-.10 .33 -.38 -.10  C
-.18 -.18 .24 -.37  L
-.16 -.16 .46 -.16  J
-.28 -.29 -.29 -.83  G
count G: -.29 : 2
count L: -.18 : 2
count C: -.39 : 0
count J: -.15 : 0

.38 .34 .38 .26 .37 .27 .25 .34 .43 .37 .53 .48 .26 .23 .34 .22 .39 .39 .34 .26 .42 .31 .25 .28 .29 .24 .32 .37 .44 .29 .55 .27 .30 .26 .25 .46 .25 .32 .44 .34 .41 .24 .36 .15 .34 .23 .25 .29 .43 .40 .23  E
.32 .29 .36 .44 .57 .29 .25 .38 .63 .35 .44 .42 .29 .27 .18 .24 .37 .29 .39 .30 .30 .40 .45 .44 .30 .40 .37 .24 .27 .27 .44 .42 .29 .25 .37 .36 .34 .40 .41 .47 .40 .45 .32 .30 .37 .35 .39 .44 .44 .33 .43  K
.26 .33 .31 .20 .43 .34 .68 .24 .45 .29 .27 .43 .42 .31 .49 .24 .25 .42 .25 .52 .46 .34 .44 .41 .42 .23 .25 .30 .44 .33 .51 .33 .31 .41 .30 .35 .33 .33 .34 .28 .35 .34 .32 .34 .31 .34 .25 .35 .41 .46 .23  S
.41 .34 .38 .46 .37 .27 .25 .22 .43 .37 .53 .48 .26 .23 .34 .22 .39 .39 .41 .39 .42 .23 .25 .22 .29 .22 .41 .36 .23 .35 .28 .23 .44 .35 .40 .28 .33 .40 .41 .42 .43 .22 .23 .62 .40 .41 .22 .26 .27 .28 .43  U
.19 .38 .37 .43 .29 .41 .27 .28 .41 .28 .26 .42 .41 .23 .31 .62 .29 .42 .44 .39 .28 .34 .33 .34 .22 .42 .31 .39 .39 .48 .36 .29 .31 .38 .39 .33 .49 .51 .28 .29 .38 .28 .40 .25 .27 .33 .37 .44 .30 .30 .30  R
count U: .40 : 3
count U: .23 : 5
count E: .34 : 6
count U: .22 : 6
count S: .35 : 3

.37 -.05 -.60 -.03 .06 .21 -.49 -.12 .09 -.16 .21 .05 -.17 .28 .16 -.32 -.20 -.09 .23 .65 .13 -.29 .15 -.11 .07 .16 -.10 .09 -.42 .42 -.29 .34 -.33 .08 .27 .06 = B
.18 -.01 .04 .04 .06 .08 -.07 .01 -.03 -.04 .14 -.05 -.07 -.03 -.02 -.03 .02 .18 .04 .16 .14 -.08 .01 .02 .08 .01 -.03 .18 .01 .07 -.02 -.10 .04 .10 .12 .13 = A
.35 -.04 -.60 -.04 .05 .20 -.48 -.12 .09 -.16 .20 .06 -.17 .28 .16 -.32 -.20 -.10 .06 .64 .12 -.28 .15 -.11 .24 .16 .06 .08 -.41 .41 -.29 .34 -.33 .07 .26 .05 = M
.26 -.05 -.78 -.05 .01 .17 -.51 -.15 .11 -.16 .09 .10 -.13 .36 .23 -.37 -.25 -.30 .24 .57 -.01 -.26 .20 -.18 .00 .18 -.10 -.12 -.52 .44 -.33 .53 -.46 -.04 .18 -.10 = W
.17 -.03 -.88 -.20 -.04 -.12 -.58 -.23 .23 -.12 .07 .21 -.12 .47 .23 -.39 -.37 -.45 .24 .74 -.04 -.28 .14 -.16 -.03 .23 -.06 -.13 -.60 .45 -.36 .62 -.51 -.05 .23 -.10 = Z
.35 -.04 -.60 -.05 .05 .20 -.48 -.13 .10 -.29 .20 .06 -.17 -.29 .16 -.32 -.21 -.11 .23 .66 .12 -.29 .14 -.11 .06 .16 -.10 .09 -.42 .41 -.29 .34 -.33 .07 .26 .05 = T
.28 -.05 -.80 -.06 .01 .17 -.53 -.15 .11 -.17 .10 .11 -.14 .37 .23 -.38 -.25 -.30 .25 .60 -.01 -.28 .21 -.18 .00 .19 -.11 -.11 -.53 .46 -.34 .54 -.47 -.03 .20 -.10 = D
.23 -.04 -.78 -.08 .00 .16 -.51 -.16 .13 -.15 .08 .12 -.12 .37 .22 -.36 -.26 -.33 .23 .58 -.02 -.26 .18 -.17 -.01 .19 -.09 -.12 -.52 .43 -.33 .54 -.46 -.04 .18 -.10 = F
.09 -.01 .02 .04 .03 .04 -.02 .02 -.03 -.03 .06 -.04 -.03 -.02 .00 -.01 .03 .09 .02 .04 .06 -.03 .02 .00 .04 .00 -.02 .07 .01 .03 -.01 -.05 .02 .04 .05 .05 = N
count M: .06 : 3
count T: -.28 : 0
count Z: .23 : 4

.13 .15 -.15 .07 .02 -.02 -.09 .08 .44 .44 .81 .54 .05 .02 .04 .07 .14 .11 .15 .02 .25 -.19 -.12 -.29 -.24 -.14 .31 .09 -.28 .06 .09 .05 .07 .05 -.19 .20 -.04 .24 .16 .04 .04  Y
.40 .66 .53 .66 .35 .12 -.07 .00 .17 -.08 .14 -.07 -.29 -.11 .02 -.21 .12 .11 .15 .03 .24 -.18 -.12 -.29 -.24 -.14 .30 .10 -.27 .05 .09 .15 .08 .05 .17 .20 -.04 .25 .16 .02 .01  X
.13 .15 -.11 .21 .38 .59 .57 .49 .43 -.01 .17 -.07 -.30 .06 .00 -.21 .13 .11 .14 .03 .25 -.19 -.10 -.28 -.23 -.15 .31 .09 -.28 .06 .09 .15 .07 .04 -.18 .20 -.02 .25 .16 .05 .04  P
.14 .15 .02 .07 .03 .07 .16 .30 .84 .52 .49 .07 -.25 -.12 .00 -.21 .13 .11 .15 .02 .26 -.19 -.12 -.28 -.24 -.15 -.06 .09 -.27 .05 .09 .14 .08 .04 -.19 .19 -.04 .26 .15 .04 .03  V
.12 .14 -.15 .06 .01 -.03 -.10 -.01 .17 -.08 .15 -.07 -.30 -.11 .01 -.20 .90 .11 .15 .03 .25 -.20 -.11 -.29 -.23 -.14 .30 .09 -.26 .05 .08 .13 .08 .06 -.13 -.07 .40 .90 .80 -.07 .21  H
count H: .01 : 2
count X: .03 : 1
count V: -.07 : 0
count Y: .05 : 3
count H: -.07 : 3

.44 -.56 -.19 -.56 .44 : fadud
.38 .47 .47 -.14 .47 : nede
-.25 -.55 .22 -.25 .43 : sako
.49 .69 .85 -.11 .45 : Gipa
-.21 -.55 -.04 -.15 .45 : Seku
-.11 -.54 .30 -.28 .41 : gurid
-.58 .78 .43 -.04 -.64 : datu
-.17 -.54 -.30 .04 .20 : Vezip
-.16 -.21 -.33 .07 .17 : belif
-.17 -.56 .13 -.20 .44 : guza
.47 .60 .94 -.17 -.49 : rigo
count Gipa: .45 : 1
count fadud: -.56 : 2
count sako: -.55 : 1
count datu: -.58 : 1
count fadud: .44 : 2
count guza: .44 : 1
count nede: .47 : 3

.04 .00 .59 -.64 .00 .60 -.63 : zodo
.61 .00 .59 -.46 -.13 .61 .80 : satof
.04 .00 .59 .46 -.17 -.35 .30 : von
count zodo: -.63 : 1
count zodo: .60 : 1
count satof: .61 : 2

-.04 -.06 -.17 -.05 -.07 -.06 .08 -.11 -.10 -.35 -.23 -.36 -.41 -.21 -.40 -.27 -.16 -.22 .14 .05 .09 .01 -.06 -.18 -.16 -.13 -.09 -.06 -.05 .13 .19 .09 -.09 .13 -.22 .27 .21 .21 .22 .29 .22 .42 -.22 .38 .33 .26 .35 .25 .22 .26 .12 .03 .07 -.03 .06 -.22 .05 .31  vov
.15 .02 -.12 -.14 -.05 -.13 -.13 .00 .02 -.11 -.05 -.13 .10 .26 .12 .03 .04 .16 .04 .13 -.08 .11 .05 .21 .12 -.11 -.21 -.29 -.12 .15 .32 .35 .24 .27 .22 .27 .09 .14 .09 .33 .29 .23 .26 .32 .40 .32 .40 .07 .13 .06 -.03 .02 .06 -.11 -.07 -.24 .10 .03  Pon
.27 .16 .08 -.12 .19 -.35 .36 .39 .33 .07 .19 .15 .23 .40 .42 .24 .21 .30 .80 .36 .62 .53 -.35 .33 .25 .21 .10 .11 .11 .19 .24 .18 -.35 .27 .09 -.05 -.16 -.09 .06 -.24 -.47 -.48 -.36 .06 -.43 -.32 -.21 -.09 -.33 -.25 .03 -.01 .04 -.30 -.62 -.32 -.35 -.07  Salat
.12 .07 -.08 -.20 -.19 .01 -.20 -.25 -.44 -.18 -.11 -.34 -.40 -.42 -.40 -.26 -.32 -.27 -.27 -.31 -.44 -.11 -.23 -.31 -.02 -.30 -.27 -.27 .01 .09 -.09 -.09 -.02 .23 -.02 .17 -.07 -.01 .26 .02 .00 .26 .13 -.17 .03 .00 -.03 -.25 -.35 -.49 -.23 -.54 .05 .15 .08 .19 .10 .09  tade
-.45 -.32 -.31 -.46 -.47 -.17 -.23 -.03 -.09 .04 .00 .14 -.24 -.34 -.01 -.14 -.17 -.23 .17 -.09 .08 -.10 -.13 -.23 -.28 -.03 -.15 -.03 -.27 .04 .16 -.10 -.18 -.13 -.19 -.32 -.14 -.10 .12 .14 .03 .28 .12 -.01 .10 -.05 -.14 -.25 -.38 -.45 -.11 -.50 -.22 -.45 -.35 -.04 -.30 .07  noni
-.10 -.13 .01 -.02 .00 .01 .16 .09 .07 .04 .19 .26 .17 -.07 -.04 .01 .26 .20 .34 .20 .31 .04 .17 .18 -.04 .06 .00 .01 .01 .07 .04 -.02 .01 -.11 -.09 -.18 .04 .06 -.04 .05 .12 .21 .15 .04 -.07 -.20 -.16 .12 .17 .28 .20 .20 -.04 -.03 -.18 -.08 -.25 -.32  mekov
.17 .15 .13 .22 .04 .09 .22 .18 .15 .01 .08 -.01 -.06 .02 -.12 -.13 .02 -.04 -.06 -.15 -.02 -.13 -.24 -.16 -.05 .03 -.01 .00 -.19 -.14 .03 -.17 -.24 -.06 -.08 -.01 -.05 .01 -.13 -.19 -.19 -.13 -.04 .19 .18 .14 .25 .34 .20 .30 .15 .08 .06 .01 -.10 -.18 -.02 .00  mobem
count Salat: .06 : 2
count vov: -.22 : 4
count mobem: -.13 : 4
count tade: -.27 : 4
count Salat: -.35 : 4
count Pon: .03 : 2

-.45 -.55 .27 -.32 .24 -.01 .22 .42 -.11 -.69 -.23 .28 .32 .19 -.70 -.20 .21 -.43 .25 -.24 .00 .22 -.24 .14 -.03 .03 .15 .43 -.45 -.13 -.53 .02 -.45 : Sadek
-.45 -.55 .27 -.33 .24 -.01 .22 .42 -.12 -.70 -.23 .25 .10 .10 -.70 -.20 .21 -.43 .25 -.24 .03 .22 -.24 .14 .01 .03 .01 .43 .01 -.13 -.53 .02 .08 : Napi
-.42 -.55 .27 -.32 .24 -.01 .22 .42 -.18 -.68 -.23 .22 .33 .10 -.75 -.20 .21 -.43 .25 -.12 .03 .22 -.24 .12 .01 .03 .15 .43 .01 -.13 -.53 .02 .05 : vifi
-.45 -.55 .27 -.34 .24 .01 .22 .42 -.11 -.76 -.23 .22 .32 .10 .27 -.22 .21 -.44 .25 -.24 .03 .25 -.24 .27 .01 .03 .15 .43 -.04 .21 -.53 .02 .05 : vef
-.45 -.55 .27 .03 .28 -.05 .19 .34 -.12 -.68 -.23 .22 .30 .10 -.70 -.14 .21 -.40 .27 -.22 .07 .22 -.24 .14 .01 .03 .28 .50 .06 -.13 -.53 .22 .05 : kibo
-.42 -.55 .27 -.31 .32 -.01 .21 .42 .27 -.68 -.23 .22 .35 .15 -.71 -.19 .28 -.32 .10 -.36 .03 .21 -.11 .07 .01 .22 .15 .43 .01 -.13 -.57 .02 .05 : Mil
.24 -.54 .27 -.29 .24 -.01 .22 .41 -.24 .24 -.23 .22 .32 .10 -.73 -.20 .21 -.22 .25 -.24 .07 .15 -.24 -.13 .01 .03 .15 .43 .03 -.13 -.53 .02 .05 : kubap
count kubap: -.13 : 2
count vef: .26 : 0
count kibo: .27 : 2
count Napi: .10 : 2
count Sadek: .02 : 1
count Sadek: -.45 : 3
count Mil: -.23 : 1

-.39 -.36 -.23 -.23 -.23 -> Tamid
-.26 -.16 -.36 .48 -.26 -> pafav
.18 .18 .07 .07 .07 -> fet
.06 .50 -.05 -.27 -.03 -> kabi
-.37 -.37 .76 -.37 -.37 -> vani
-.41 -.04 -.61 -.30 .07 -> mevib
-.41 -.04 -.61 -.30 .10 -> denuz
.46 .08 .81 -.89 .15 -> leto
.02 .04 .04 -.01 -.24 -> dokik
.08 .24 -.40 .51 -.09 -> keka
count Tamid: -.23 : 3
count fet: .07 : 3
count pafav: -.26 : 2
count denuz: -.61 : 1
count vani: -.36 : 0
count vani: -.38 : 0

-.17 .24 -.30 -.27 -.27 .12 .38 .04 .07 .23 .01 -.15 .12 .38 .07 .14 .20 .22 -.42 .14 -.03 .14 -.10 -.19 -.07 .26 .11 -.29 -.13 -.10 -.11 .20 -.31 .28 -.42 -.07 -.05 -.03 .14 .23 .09 .11  rafo
-.09 .28 -.40 .06 -.04 .03 .08 .05 .05 .17 -.06 -.04 .55 .15 .29 .33 .37 .15 .09 -.16 .19 .05 -.14 -.04 -.43 .07 .34 -.10 .16 -.04 .18 .29 .29 .40 -.16 -.24 .11 -.25 .23 .35 .24 -.12  zatud
-.14 .28 -.40 .06 -.04 .03 .08 .05 .05 .17 -.06 -.04 .55 .15 .37 .33 .37 .15 .15 -.16 .19 .05 -.14 -.04 .15 .07 .34 .11 .15 .01 .18 .22 .19 .30 .01 -.16 -.01 -.11 .05 .08 .32 -.16  Nif
-.21 .29 -.40 -.19 .06 -.19 .10 .09 .17 .07 .32 -.15 .51 -.03 .85 .27 .19 .06 .19 -.19 .20 -.02 -.46 -.16 -.35 .01 .31 -.19 .15 .01 .18 .22 .19 -.15 .01 -.15 -.19 -.10 .05 .08 .31 -.15  Neki
-.17 .24 -.30 -.27 -.27 .12 .38 .04 .08 .23 .00 -.16 .13 .38 .07 .15 .20 .22 .17 -.35 -.04 .09 -.10 -.19 -.07 .25 .12 -.29 -.13 -.10 -.11 .19 -.31 .28 -.41 -.07 -.05 -.03 .15 .23 .09 .11  fatid
count zatud: .29 : 3
count Nif: .16 : 0
count rafo: .14 : 4
count rafo: -.42 : 2
count Neki: -.14 : 0

.28 .27 .28 .28 -> Gefi
.02 -.03 .23 .50 -> fol
.02 -.03 .23 .03 -> sas
.02 .02 -.12 .02 -> Dutum
count Gefi: .27 : 1
count Gefi: .28 : 3
count sas: -.03 : 1
count Dutum: .02 : 3
count fol: .23 : 1

-.14 -.26 .38 .07 -.32 -.15 -.22 -.22 .00 .08 .22 .17 .38 .04 -.14 -.12 .38 -.14 .09 .38 : zar
.10 .14 .22 .00 .09 .22 .02 -.20 .29 .28 .02 .16 .19 .08 .36 .18 .22 .05 -.28 .22 : tamar
-.14 -.16 -.05 .07 -.32 .42 -.22 .24 .38 .08 .22 .17 .38 .04 .14 -.12 -.04 -.14 .09 -.26 : zivat
-.18 .44 .24 -.13 -.19 -.19 .11 -.31 -.12 .02 -.19 -.04 -.17 -.01 -.19 -.14 -.14 -.08 -.15 -.16 : ruti
.03 -.06 -.03 -.37 -.29 -.35 .27 -.03 -.05 -.03 .14 -.35 .02 .49 -.29 .13 .29 .03 -.07 .28 : Pepi
count ruti: -.19 : 4
count tamar: .22 : 4
count zivat: .18 : 0
count zar: -.14 : 3
count Pepi: -.03 : 3
count zar: .38 : 4

.14 -.23 .02 .47 -.07 -.36 .06 -.09 -.02 -.13 .02 -.43 .11 -.05 .88 .17 -.19 -.33 .03 -.64 .44 .32 -.05 .00 .02 .28 .02 .21 .07 -.10 -.56 .00 .35 .36 -.01 .23 .21 -.56 -.08 -.01 -.06 -.47 = Bokef
.03 -.19 .03 .02 -.07 .02 .06 -.09 -.02 .07 .02 -.03 .03 .00 -.11 -.22 -.04 -.03 .17 .06 -.04 .00 .03 .00 .02 -.01 .02 -.02 .00 -.09 .11 .00 .00 .02 -.01 -.09 -.03 .07 -.09 -.03 -.05 .12 = mupoz
.08 -.03 .05 .02 -.25 -.18 .06 -.06 -.16 .07 .12 -.16 .07 .29 -.18 -.18 -.16 .04 .21 -.02 -.04 -.02 .03 .00 .33 -.08 .02 -.02 -.16 -.10 .05 -.12 -.08 .02 -.18 .00 -.03 .10 -.14 -.88 -.05 -.01 = pusol
.14 -.23 .02 .47 -.07 -.36 .06 -.06 -.02 -.13 .02 -.43 .11 -.05 .88 .17 -.19 -.33 .03 -.64 .44 .32 -.05 .00 .02 .28 .02 .21 .07 .54 -.56 .00 .35 .36 -.01 .23 .21 .47 -.08 .30 -.06 -.47 = puda
-.16 -.03 .02 -.16 -.07 .30 .09 -.06 .17 .18 .02 .22 .03 .00 -.89 -.48 .04 .25 .16 .58 -.62 -.20 .03 .00 .02 .27 -.04 -.33 .00 -.43 .38 .00 -.12 -.27 -.25 -.16 -.16 .66 -.08 -.35 -.05 -.19 = Gen
count puda: .28 : 1
count Gen: -.89 : 1
count pusol: -.08 : 2
count pusol: -.18 : 4
count Gen: -.16 : 4
count mupoz: -.03 : 4

-.27 -.29 -.21 .31 -.30 .18 -.13 -.18 -.22 -.23 .35 -.21 .13 .54 .28 -.27 -.23 -> nuvi
.22 -.48 .30 -.39 .49 -.08 -.07 .00 .19 .19 -.13 -.12 -.33 -.56 -.06 .35 -.72 -> vabup
.37 .46 -.20 -.28 .10 -.11 .04 .03 -.09 -.31 -.22 .00 .28 -.36 .25 .47 .23 -> buvum
.63 .09 .40 -.04 .19 .84 .03 -.11 .59 .22 -.42 .10 .40 .76 .73 -.15 -.11 -> Bomod
.02 .47 -.22 .52 -.80 .10 .03 .10 .23 -.17 .10 .29 .09 .05 .04 -.63 .77 -> tuzi
-.10 -.39 -.32 .09 .05 -.56 -.10 .09 -.60 -.22 .57 -.27 -.14 -.41 .09 .37 -.29 -> ladil
count ladil: .08 : 0
count nuvi: -.21 : 2

.19 -.13 -.57 -.31 : zoga
.36 -.34 .36 .35 : dif
-.21 .51 .37 .30 : Dem
-.35 -.67 -.45 .37 : Rizeg
-.27 .14 .30 .21 : dilur
-.35 -.35 -.35 -.35 : tekim
.11 -.38 -.67 -.52 : Ralel
.35 -.63 -.69 .42 : Zize
-.11 -.67 .11 .49 : riruk
.50 .25 .25 .50 : tufu
-.14 -.23 -.42 .25 : Doz
count dif: .36 : 2
count dif: -.33 : 0
count dif: -.34 : 1
count tufu: .50 : 2
count tekim: -.35 : 4
count tekim: -.36 : 0
count tufu: .25 : 2

-.39 -.63 -.39 -.39 .52 -.05 -.16 -.39 -.19 .02 : muv
-.04 -.63 -.39 -.09 -.19 -.19 -.16 -.06 -.19 .02 : Zokug
.18 -.43 -.60 -.26 -.16 -.01 -.17 .37 -.57 -.20 : bolab
count muv: -.39 : 4
count Zokug: -.19 : 3

.10 .10 .16 .10 : gasu
-.73 -.27 -.72 -.09 : firi
-.81 -.81 .10 .68 : dezin
.58 .15 -.03 .09 : gema
count dezin: -.81 : 2
count gasu: .10 : 3
count firi: -.73 : 1
count gasu: .16 : 1

-.18 -.18 -.18 .83 -.03 -.18 .83  vupu
.29 .83 -.25 -.02 .13 -.15 -.11  mituz
.30 .84 -.18 -.18 .19 -.11 -.02  rek
.29 .83 -.17 -.02 .13 -.15 -.38  tuk
.30 .84 -.06 -.05 .19 .19 -.04  Ved
count vupu: -.17 : 0
count Ved: -.05 : 1
count rek: -.18 : 2
count vupu: -.18 : 4

-.02 .01 -.19 -.09 .18 .02 -.19 -.19 -.05 .18 .02 -.05 .04 -.13 .26 -.20 .04 .20 .08 -.05 .01 -.20 -.12 -.25 -.09 -.08 -.11 .20 -.19 -.03  povi
.11 -.13 -.15 .31 -.18 -.19 -.01 .03 -.19 .78 -.62 .25 -.27 -.05 -.19 .78 -.15 .78 -.09 -.19 -.23 -.33 -.19 -.01 .11 .42 -.13 .06 .22 -.05  beben
-.16 -.07 .46 -.11 .06 .04 .23 -.04 .39 -.03 .25 -.32 -.17 -.70 .00 -.32 .36 .00 .35 -.28 .17 -.31 .08 .19 -.07 -.07 .02 .11 .07 -.03  kuvig
count beben: -.19 : 5
count povi: -.18 : 0

.00 .13 .03 .37 .05 -.19 .18 -.37 -.07 -.28 -.51 .00 -.33 .69 -.15 -.05 : bigog
-.11 -.15 -.10 .01 -.10 .01 .01 -.17 -.36 .08 .20 -.36 .02 -.02 .00 -.37 : Nugez
-.03 -.27 -.05 -.31 .05 -.41 -.18 -.35 .08 -.35 -.36 -.16 .03 .05 .05 .03 : bove
.19 .02 .02 .33 .14 -.28 .05 .19 .00 .33 .00 .06 .00 .19 .19 -.20 : boki
count boki: .19 : 4
count bove: -.35 : 2
count Nugez: .01 : 3

